(in the rows, 128 means zero)
Known rows:
[103 137 123 143 118 109 135 128  99 113 146 118 156  93 109 151  98 118
 126 114 148 119 120  98 156 125 140 108  91 132 125 139] -> z394
[119 132 118 120 130 131 123 117 101 165 125 139 153 165 136 131 128 136
 130 126 110 106 133 130 124 124 118 135 148 132 128 118] -> z499
[ 76 123 173 147 159  87 149 137 147 101 123 161 141 140  57 135  98 116
 123  96 148 171 136  99 123 108  78 210 138 113 139 158] -> z864
[112 169 101 140 138 150 110  77 113 103  96 145 125 105  99 106 133 119
 115 114 116 140 106 109 119 168  95 152 131 140 119 147] -> z737
[114 146 120 135 147 136 124  99 126 122  95 160 139 153 105 109 119 126
 121 106 110 143 121 118 111 155  76 182 158 130 122 144] -> z482
[125 162 106 141 149 154 109  72 121 110  97 150 129  97 103 115 124 110
 113 117 105 136 112 108 119 182  98 145 125 141 123 147] -> z541
[135  82 171 126 115  59 148 185 129 178 174 109 128 147 152 156 113 122
 132 131 150  91 155 135 138  76 168 108 123 100 134  94] -> z517
[150 120 115 103  95 145 110 129  93 173 159  92 114 109 166 150 168 149
 131 163 131  79 120 152 141  80 197  46 107 135 141  90] -> z88
[ 98  82 120 130  91  54 147 205 136 153 188 116 112 177 174 145 117  97
 111 131 123 114 170 141 144 101 162 100 114 127 129  75] -> z936
[145 113 126  98 100 142 117 171 109 182 156  72 148 141 179 143 177 159
 142 204 106  95 136 150 125  76 183  92 128 121 131 112] -> z882
[179  93 151 109 147 182 139 127 225  67  86 167  75 167 132 103 147 148
 131 118 144 213 118 174 106 120 101 151 165 124 143 142] -> z523
[103 164 121 137 154 145 115 120 135 113  98 127 147 124 101 102 153 128
 126 158  86 156 134 108 100 165  88 196 148 130 118 168] -> z704
[116 145 118 134 149 140 123  97 127 124  97 161 138 151 108 108 117 123
 122 107 107 141 124 118 110 161  75 181 157 132 122 142] -> z856
[123 161 142 138 152 123 137 122 124 125 102 168 110 175 101 111 132 149
 133  98 122 156 141 137  98 173  71 180 177 132 129 141] -> z484
[153  64 159 119 131 158 152 140 229  28  95 149 120 122 104 126  97 127
 120 105 173 217  91 123 141  68 105 165 122 106 138 169] -> z289
[137  90 143  96 118 123 130 155 112 202 164 113 122 178 172 138 157 155
 157 157 133  90 146 180 126  69 172  94 143 122 144  79] -> z549
[108 177 106 142 144 147 110  80 116  99 100 146 109  97  90 106 145 122
 118 112 119 142 117 113 116 170 100 149 131 146 125 145] -> z49
[100 146 127 146 123 108 136 130 106 109 150 118 138  86 100 150 111 117
 128 115 149 119 132 104 153 131 144 105  90 139 130 135] -> z319
[111  94 116 129 114  92 139 139 111 147 171  74 140  80 164 106  97 103
 182 129 185  55 132 139 168 109 198  88  78 117  98  91] -> z543
[143 110 125  98 101 143 116 169 109 182 155  71 149 140 180 142 177 157
 142 204 104  95 136 150 125  75 182  91 129 122 131 112] -> z105

Facts:
Ω(z130, z308); Ω(z138, z388); Ω(z138, z484); Ω(z138, z461); Ω(z156, z507); Ω(z177, z429); Ω(z177, z246)
Ω(z177, z482); Ω(z18, z134); Ω(z18, z824); Ω(z203, z191); Ω(z203, z324); Ω(z216, z296); Ω(z216, z945)
Ω(z216, z448); Ω(z224, z737); Ω(z224, z408); Ω(z224, z572); Ω(z23, z181); Ω(z278, z852); Ω(z278, z766)
Ω(z289, z701); Ω(z29, z740); Ω(z311, z25); Ω(z311, z766); Ω(z311, z568); Ω(z319, z476); Ω(z354, z704)
Ω(z354, z180); Ω(z354, z481); Ω(z394, z190); Ω(z394, z181); Ω(z394, z105); Ω(z414, z799); Ω(z414, z408)
Ω(z446, z549); Ω(z446, z642); Ω(z446, z553); Ω(z468, z667); Ω(z468, z682); Ω(z468, z25); Ω(z47, z988)
Ω(z517, z665); Ω(z517, z180); Ω(z517, z723); Ω(z543, z553); Ω(z56, z541); Ω(z56, z692); Ω(z583, z498)
Ω(z583, z402); Ω(z594, z266); Ω(z608, z448); Ω(z643, z488); Ω(z643, z568); Ω(z643, z692); Ω(z657, z732)
Ω(z657, z266); Ω(z695, z852); Ω(z695, z444); Ω(z754, z488); Ω(z754, z88); Ω(z754, z541); Ω(z754, z557)
Ω(z776, z982); Ω(z776, z690); Ω(z776, z852); Ω(z776, z796); Ω(z776, z979); Ω(z776, z523); Ω(z8, z568)
Ω(z801, z553); Ω(z812, z877); Ω(z812, z704); Ω(z812, z740); Ω(z831, z690); Ω(z831, z882); Ω(z831, z190)
Ω(z831, z383); Ω(z837, z716); Ω(z837, z176); Ω(z864, z701); Ω(z869, z484); Ω(z869, z852); Ω(z883, z697)
Ω(z883, z716); Ω(z895, z666); Ω(z895, z569); Ω(z895, z824); Ω(z897, z952); Ω(z918, z388); Ω(z918, z482)
Ω(z936, z306); Ω(z936, z266); Ω(z937, z452); Ω(z969, z882); Ω(z969, z302); Ω(z969, z763); Ω(z986, z134)
Ω(z999, z296); Δ(z105, flostugen); Δ(z130, lafluzi); Δ(z134, lafluzi); Δ(z138, gofe); Δ(z156, lafluzi); Δ(z176, gofe)
Δ(z177, flostugen); Δ(z18, dremis); Δ(z180, dremis); Δ(z181, flostugen); Δ(z182, drustiru); Δ(z190, flostugen); Δ(z191, lafluzi)
Δ(z196, gofe); Δ(z203, lafluzi); Δ(z216, gofe); Δ(z224, lafluzi); Δ(z23, lafluzi); Δ(z246, lafluzi); Δ(z25, drustiru)
Δ(z266, dremis); Δ(z277, gofe); Δ(z278, dremis); Δ(z289, drustiru); Δ(z29, flostugen); Δ(z296, lafluzi); Δ(z302, flostugen)
Δ(z306, dremis); Δ(z308, gofe); Δ(z309, dremis); Δ(z311, lafluzi); Δ(z319, dremis); Δ(z324, lafluzi); Δ(z353, lafluzi)
Δ(z354, flostugen); Δ(z38, flostugen); Δ(z383, dremis); Δ(z388, flostugen); Δ(z394, dremis); Δ(z402, flostugen); Δ(z408, dremis)
Δ(z414, lafluzi); Δ(z429, drustiru); Δ(z444, lafluzi); Δ(z446, drustiru); Δ(z448, lafluzi); Δ(z452, lafluzi); Δ(z461, gofe)
Δ(z465, lafluzi); Δ(z468, dremis); Δ(z47, gofe); Δ(z476, lafluzi); Δ(z481, lafluzi); Δ(z482, lafluzi); Δ(z484, lafluzi)
Δ(z488, gofe); Δ(z49, lafluzi); Δ(z498, drustiru); Δ(z499, dremis); Δ(z507, gofe); Δ(z517, gofe); Δ(z523, drustiru)
Δ(z541, lafluzi); Δ(z543, gofe); Δ(z549, flostugen); Δ(z553, gofe); Δ(z557, lafluzi); Δ(z56, dremis); Δ(z568, lafluzi)
Δ(z569, lafluzi); Δ(z572, drustiru); Δ(z583, dremis); Δ(z594, lafluzi); Δ(z608, dremis); Δ(z625, dremis); Δ(z642, lafluzi)
Δ(z643, flostugen); Δ(z657, lafluzi); Δ(z665, lafluzi); Δ(z666, dremis); Δ(z667, drustiru); Δ(z676, drustiru); Δ(z682, drustiru)
Δ(z690, lafluzi); Δ(z692, lafluzi); Δ(z695, flostugen); Δ(z697, gofe); Δ(z699, flostugen); Δ(z701, gofe); Δ(z704, lafluzi)
Δ(z710, lafluzi); Δ(z716, flostugen); Δ(z723, lafluzi); Δ(z732, lafluzi); Δ(z737, lafluzi); Δ(z740, lafluzi); Δ(z754, dremis)
Δ(z759, flostugen); Δ(z763, gofe); Δ(z765, drustiru); Δ(z766, dremis); Δ(z776, lafluzi); Δ(z796, dremis); Δ(z799, flostugen)
Δ(z8, flostugen); Δ(z801, drustiru); Δ(z812, drustiru); Δ(z824, gofe); Δ(z831, gofe); Δ(z837, gofe); Δ(z848, gofe)
Δ(z852, dremis); Δ(z856, lafluzi); Δ(z864, lafluzi); Δ(z869, dremis); Δ(z877, lafluzi); Δ(z88, flostugen); Δ(z882, flostugen)
Δ(z883, drustiru); Δ(z895, gofe); Δ(z897, lafluzi); Δ(z918, lafluzi); Δ(z936, gofe); Δ(z937, lafluzi); Δ(z945, lafluzi)
Δ(z952, dremis); Δ(z969, gofe); Δ(z979, lafluzi); Δ(z982, lafluzi); Δ(z986, dremis); Δ(z988, lafluzi); Δ(z999, dremis)
Λ(z105, e); Λ(z130, b); Λ(z134, d); Λ(z138, d); Λ(z156, b); Λ(z176, e); Λ(z177, d)
Λ(z18, a); Λ(z180, b); Λ(z181, b); Λ(z182, d); Λ(z190, c); Λ(z191, e); Λ(z196, d)
Λ(z203, e); Λ(z216, a); Λ(z224, b); Λ(z23, a); Λ(z246, d); Λ(z25, d); Λ(z266, b)
Λ(z277, b); Λ(z278, d); Λ(z289, d); Λ(z29, c); Λ(z296, b); Λ(z302, d); Λ(z306, a)
Λ(z308, c); Λ(z309, e); Λ(z311, a); Λ(z319, c); Λ(z324, d); Λ(z353, a); Λ(z354, a)
Λ(z38, d); Λ(z383, d); Λ(z388, b); Λ(z394, b); Λ(z402, a); Λ(z408, c); Λ(z414, c)
Λ(z429, a); Λ(z444, c); Λ(z446, b); Λ(z448, b); Λ(z452, d); Λ(z461, b); Λ(z465, b)
Λ(z468, b); Λ(z47, c); Λ(z476, c); Λ(z481, d); Λ(z482, d); Λ(z484, a); Λ(z488, b)
Λ(z49, c); Λ(z498, c); Λ(z499, d); Λ(z507, a); Λ(z517, a); Λ(z523, a); Λ(z541, b)
Λ(z543, b); Λ(z549, a); Λ(z553, a); Λ(z557, c); Λ(z56, e); Λ(z568, a); Λ(z569, a)
Λ(z572, b); Λ(z583, b); Λ(z594, a); Λ(z608, a); Λ(z625, b); Λ(z642, d); Λ(z643, e)
Λ(z657, b); Λ(z665, d); Λ(z666, b); Λ(z667, a); Λ(z676, c); Λ(z682, d); Λ(z690, a)
Λ(z692, e); Λ(z695, c); Λ(z697, e); Λ(z699, b); Λ(z701, e); Λ(z704, e); Λ(z710, e)
Λ(z716, a); Λ(z723, b); Λ(z732, a); Λ(z737, b); Λ(z740, a); Λ(z754, b); Λ(z759, a)
Λ(z763, b); Λ(z765, b); Λ(z766, a); Λ(z776, c); Λ(z796, e); Λ(z799, a); Λ(z8, b)
Λ(z801, b); Λ(z812, c); Λ(z824, d); Λ(z831, b); Λ(z837, c); Λ(z848, a); Λ(z852, d)
Λ(z856, d); Λ(z864, a); Λ(z869, a); Λ(z877, c); Λ(z88, c); Λ(z882, e); Λ(z883, a)
Λ(z895, a); Λ(z897, b); Λ(z918, b); Λ(z936, a); Λ(z937, b); Λ(z945, a); Λ(z952, a)
Λ(z969, c); Λ(z979, e); Λ(z982, e); Λ(z986, c); Λ(z988, b); Λ(z999, d)

Rows:
No name comes twice in this set of rows, the named rows included.
[ 65 150  70 160 117 114 133 125 136  43 131 149 128 109 106 117  90  79
  97  97 114 176 128  96 149 191  92 145  91 160 113 143] | z657
[108 141 124 132 148 136 121  97 127 124  95 161 143 150  97 111 120 125
 117 108 110 144 119 111 110 139  76 188 156 126 125 146] | z134
[157  92 148 127  91  71 150 183 109 164 164  96 142 141 169 156  96 133
 133 118 154  80 135 123 150  89 165  92 121 101 117 103] | z138
[151 114 104 101  88 146 112 126  84 171 153  92 128 121 178 146 153 149
 130 158 133  80 107 148 146  77 191  48 110 129 132  94] | z699
[131  73 169 112 110  91 153 190 125 169 184 110 138 157 152 173 114 139
 144 141 153 107 148 152 149  56 171  94 114 114 150  97] | z354
[117 131 148 143 146 115 137 165 136 133 150 103 178  98 120 155 110 110
 138 165 101 125 160 104 136 154 132 138 100 128 129 154] | z56
[ 96 160 128 159 144 116 135 111 131  66 122 140 124  73  71 129 100 104
 120  98 144 155 122  93 140 165 101 152 100 137 125 160] | z414
[ 89 147 120 136 154 123 126 116 141 122 110 173 112 179 105 105 137 119
 118 111  98 164 148 135 101 166  74 187 163 143 132 128] | z732
[147 112 109 101  86 142 112 126  86 171 153  90 130 120 170 148 155 151
 127 160 134  80 106 144 145  67 191  54 109 127 134  96] | z181
[142  85 120 128 145 184 147 110 226   7 104 130 105  72 124  83  90 106
 171 105 192 196  98 152 157 143 133 131  87 131 113 155] | z446
[138 146 165 145 123  84 171 184 102 131 152 138 131 166 123 154  93 161
 154  88 159 134 156 133 134 155 110 122 145 128 129 134] | z869
[ 96 149 139 154 153 118 140 151 151  82 121 122 160 100  91 122 108 110
 134 140 112 166 143  92 123 172  88 193 117 126 117 179] | z203
[106 138 120 143 118 111 136 128 100 114 145 118 154  93 112 149  97 116
 127 114 145 117 124 102 156 133 139 106  90 133 125 136] | z583
[146 132 175 158 182 106 153 138 164 116 129 172 135 123  97 152  71  98
 133  98 113 152 165 122 121 209  74 162 130 128 141 148] | z311

The same things again, as new rows of numbers:
Known rows:
[174 107 119 130 124 125 111 130 120 118 129 132 143 129] -> z986
[141 118 122 132 126 123 111 129 110 134 118 124 149 126] -> z499
[176 113 120 127 132 129 110 133 122 125 125 132 147 132] -> z583
[132 110 116 125 134 128 121 146 117 101  98 133 183 145] -> z56
[170 117 105 128 129 112 105 140 124 130 119 136 130 129] -> z801
[157 118 110 131 133 113 106 142 121 155 109 132 142 124] -> z289
[156 139 140 133 136 105 133 121 141  86 164 123 200 120] -> z699
[146 130 139 129 148 112 143 138 146  81 135 131 247 138] -> z643
[172 131 150 132 155 111 132 124 146 127 153 122 220 118] -> z177
[156 157 145 134 134 107 131 113 140 118 165 123 201 124] -> z759
[150 159 147 127 133 104 134 118 141  84 163  97 181 106] -> z190
[172 121 126 120 146 124 121 140 144 140 127 121 122 119] -> z969
[137 126 117 128 129 117 124 135 131 124 128 132 126 125] -> z277
[141 138 119 129 129 115 121 123 132 153 129 131 126 131] -> z848
[ 90 112 140 131 129 147 142 123 132 155 123 139  92 123] -> z856
[ 94 124 134 129 111 142 139 111 130 152 129 139  78 131] -> z945
[ 84 117 141 128 120 148 142 120 128 149 118 129  87 122] -> z246
[120 111 137 127 128 150 137 116 138 162 128 146  86 134] -> z594
[ 71 121 139 117 134 151 145 126 136 107 110 119  91 113] -> z979
[152 107 146 116 147 160 143 134 151 155 117 124  92 130] -> z776

Rows:
No name comes twice in this set of rows, the named rows included.
[102 122 140 129 122 150 140 117 135 156 128 138  86 137] | z353
[140 156 104 126 112 105 113 139 119 145 104 120 140 146] | z667
[135 140 119 124 125 115 127 133 134 118 122 115 122 123] | z461
[144 159 143 130 126 101 137 118 139  77 158 106 195 117] | z388
[ 75 103 132 125 133 149 142 125 131 113 120 144  95 119] | z710
[120 129 120 118 132 125 116 133 115  88 108 105 147 115] | z796
[125 113 114 127 133 125 112 133 113  92 119 129 157 122] | z309
[145 126 109 131 128 111 106 138 116 150 108 126 134 121] | z182
[ 89 118 130 129 106 143 154 133 131 122 110 135 102 149] | z557
[185 115 126 120 144 133 108 135 129 130 123 117 138 121] | z394
[ 37 134 131 131 140 157 140 145 101 105 138 135  83 125] | z704
[ 72 152 137 132 129 152 139 133 108 150 142 130  71 140] | z740
[127 145 124 123 115 120 118 126 110 123 103  95 146 125] | z852

